Below is a small trained network, with its code and all its weights. Each question gives an input and a target symbol and asks what happens when units are switched off, that is, made to give their printed mean instead of their output.

import numpy as np


def w(rows, s, z=0):
    codes = np.array(rows[::2]) - 128.0
    scale = np.full(codes.shape[1], s)
    scale[-1] = z or s
    return codes * scale


def f(y):
    return y / 2 * (1 + np.tanh(0.7978845608 * (y + 0.044715 * y**3)))


def softmax(a):
    e = np.exp(a - a.max(-1, keepdims=True))
    return e / e.sum(-1, keepdims=True)


def log_softmax(a):
    a = a - a.max(-1, keepdims=True)
    return a - np.log(np.exp(a).sum(-1, keepdims=True))


def net(x, mask):
    ids = ['ΓΔΞΠΣΩβθτψ'.index(c) for c in x.split()]
    T = len(ids)
    res = E[ids] + P[:T]
    u = 0
    for l in range(2):
        q, k, v = (res @ M[l].T for M in (Q, K, V))
        z = softmax(np.where(np.tri(T) > 0, q @ k.T / 2**0.5, -1e9)) @ v
        res = res + np.where(mask[u], z, O[l][:, -1]) @ O[l][:, :-1]
        u += 1
        y = f(res @ A[l][:, :-1].T + A[l][:, -1])
        res = res + np.where(mask[u : u + 8], y, B[l][:, -1]) @ B[l][:, :-1]
        u += 8
    return log_softmax(res[-1] @ U[:, :-1].T + U[:, -1])


Q, K, V, O, A, B = {}, {}, {}, {}, {}, {}
E = w([
[194,145,92,61],'Γ',
[175,113,136,10],'Δ',
[168,43,120,193],'Ξ',
[118,88,195,55],'Π',
[156,50,65,68],'Σ',
[120,114,195,175],'Ω',
[175,130,132,225],'β',
[148,41,10,162],'θ',
[153,215,195,105],'τ',
[50,120,210,114],'ψ',
],0.013)
P = w([
[94,253,114,100],'0',
[240,100,217,128],'1',
[189,129,193,146],'2',
[193,115,218,126],'3',
[159,131,184,129],'4',
[163,134,176,131],'5',
[175,140,178,122],'6',
],0.0044)
Q[0] = w([
[237,2,251,66],'0.h0',
[142,241,221,95],'0.h0',
],0.0026)
K[0] = w([
[3,247,123,116],'0.h0',
[166,210,82,136],'0.h0',
],0.0049)
V[0] = w([
[153,114,168,222],'0.h0',
[192,67,1,182],'0.h0',
],0.0066)
O[0] = w([
[79,125,163,255,70],'0.h0',
[228,161,21,143,4],'0.h0',
],0.0078,0.0015)
A[0] = w([
[116,51,254,105,254],'0.n0',
[67,125,217,55,128],'0.n1',
[106,226,156,235,198],'0.n2',
[187,75,60,151,202],'0.n3',
[151,76,177,224,193],'0.n4',
[141,133,136,106,56],'0.n5',
[116,149,184,160,205],'0.n6',
[48,179,140,155,97],'0.n7',
],0.0064,0.0052)
B[0] = w([
[72,163,58,136,254],'0.n0',
[94,92,61,103,184],'0.n1',
[147,228,151,95,149],'0.n2',
[139,119,43,82,182],'0.n3',
[196,244,98,185,171],'0.n4',
[147,55,144,167,117],'0.n5',
[86,255,114,170,166],'0.n6',
[103,141,158,120,124],'0.n7',
],0.0072,0.0094)
Q[1] = w([
[186,142,26,105],'1.h0',
[160,6,253,172],'1.h0',
],0.0059)
K[1] = w([
[100,150,119,138],'1.h0',
[189,9,232,254],'1.h0',
],0.0055)
V[1] = w([
[241,72,122,69],'1.h0',
[79,88,3,113],'1.h0',
],0.0062)
O[1] = w([
[43,163,11,113,41],'1.h0',
[85,2,184,211,255],'1.h0',
],0.0076,0.0061)
A[1] = w([
[126,167,223,114,34],'1.n0',
[106,164,66,102,75],'1.n1',
[253,11,114,18,179],'1.n2',
[126,146,102,35,119],'1.n3',
[112,81,143,8,241],'1.n4',
[125,162,40,135,247],'1.n5',
[41,91,129,103,251],'1.n6',
[201,68,49,168,105],'1.n7',
],0.0079,0.0025)
B[1] = w([
[134,96,167,109,170],'1.n0',
[143,118,144,89,144],'1.n1',
[68,149,167,95,254],'1.n2',
[135,150,71,109,147],'1.n3',
[125,154,22,172,202],'1.n4',
[254,72,135,104,184],'1.n5',
[142,79,102,187,194],'1.n6',
[132,111,225,125,208],'1.n7',
],0.0088,0.0094)
U = w([
[192,194,105,3,55],'Γ',
[99,199,37,48,84],'Δ',
[203,113,60,161,169],'Ξ',
[90,46,85,220,30],'Π',
[114,71,96,55,227],'Σ',
[98,215,150,139,218],'Ω',
[216,228,94,114,93],'β',
[161,31,220,105,4],'θ',
[109,229,166,38,225],'τ',
[18,106,185,184,166],'ψ',
],0.0061,0.0036)

Each question gives the input, a string of symbols that net reads in full, and the target symbol t.
The units are the heads (2 rows each of Q, K, V and O) and the neurons (one row each of A and B). Each row of codes is followed by its name. A weight is (code - 128) times the scale printed after its matrix; where a second scale follows, it is the last column's (O, A, B and U).
mask holds one flag per unit, layer by layer, with each layer's heads first. A switched-off unit (its flag False) gives its mean, the last column of its rows in O or B, instead of its output. The means were averaged over made-up inputs and are rounded, as every weight is.
A unit's drop is (log p(t) with every unit on - log p(t) with that unit switched off) / (log p(t) with every unit on - log p(t) with every unit switched off).
The circuit of an input: a set's keep is (log p(t) with only the set's units on - log p(t) with every unit switched off) / (log p(t) with every unit on - log p(t) with every unit switched off). Starting from the 12 units with the biggest drops (on a tie, the unit counted first), units are removed one at a time, each time the one whose removal leaves the highest keep (on an exact tie, the one counted first), for as long as the keep stays at least 0.8.
circuit, biggest first: the units of the circuit, biggest drop first
top k neurons: the k neurons with the biggest drops, biggest first
top k neurons in layer l: the k neurons of layer l with the biggest drops, biggest first
drop when u is switched off: that unit's drop, to one decimal
input β Π β, target β: top 2 neurons -> 0.n4, 0.n2
input ψ Γ Ξ β, target θ: top 2 neurons in layer 0 -> 0.n0, 0.n1
input ψ ψ Σ Ξ, target θ: top 2 neurons in layer 0 -> 0.n0, 0.n1
input Σ Ω Ω Π θ, target θ: circuit, biggest first -> 1.n7, 1.n4, 0.n0
input Σ Γ Ξ θ, target θ: circuit, biggest first -> 1.n7, 1.n5, 1.n4, 0.h0
input ψ θ Γ, target θ: circuit, biggest first -> 0.h0, 1.h0, 0.n0, 0.n1
input Γ Δ ψ Π, target Π: top 2 neurons -> 1.n6, 0.n1
input ψ ψ Π Ξ θ θ Σ, target θ: top 3 neurons -> 0.n0, 0.n1, 0.n6
input θ β Σ, target θ: top 2 neurons in layer 1 -> 1.n7, 1.n5
input θ Δ Γ Π ψ, target Π: top 3 neurons in layer 1 -> 1.n6, 1.n2, 1.n7
input ψ Γ τ, target θ: top neuron -> 0.n0
input Ω β Ω Ξ, target β: top 2 neurons in layer 0 -> 0.n4, 0.n2
input β Σ Γ Ω, target β: top 2 neurons in layer 0 -> 0.n4, 0.n0
input Δ ψ Ξ Δ Π, target Π: top 2 neurons in layer 0 -> 0.n1, 0.n0
input Δ Δ β Σ Π Δ, target Δ: top neuron -> 1.n4
input β Σ θ Ω, target β: drop when 0.n4 is switched off -> 0.3
input Ω Σ Σ Γ Δ Σ β, target β: drop when 0.n4 is switched off -> 0.2
input Σ Ω Ξ Δ Γ Δ, target Δ: drop when 0.n4 is switched off -> 0.1
input Π ψ Σ, target ψ: drop when 1.n4 is switched off -> 0.0
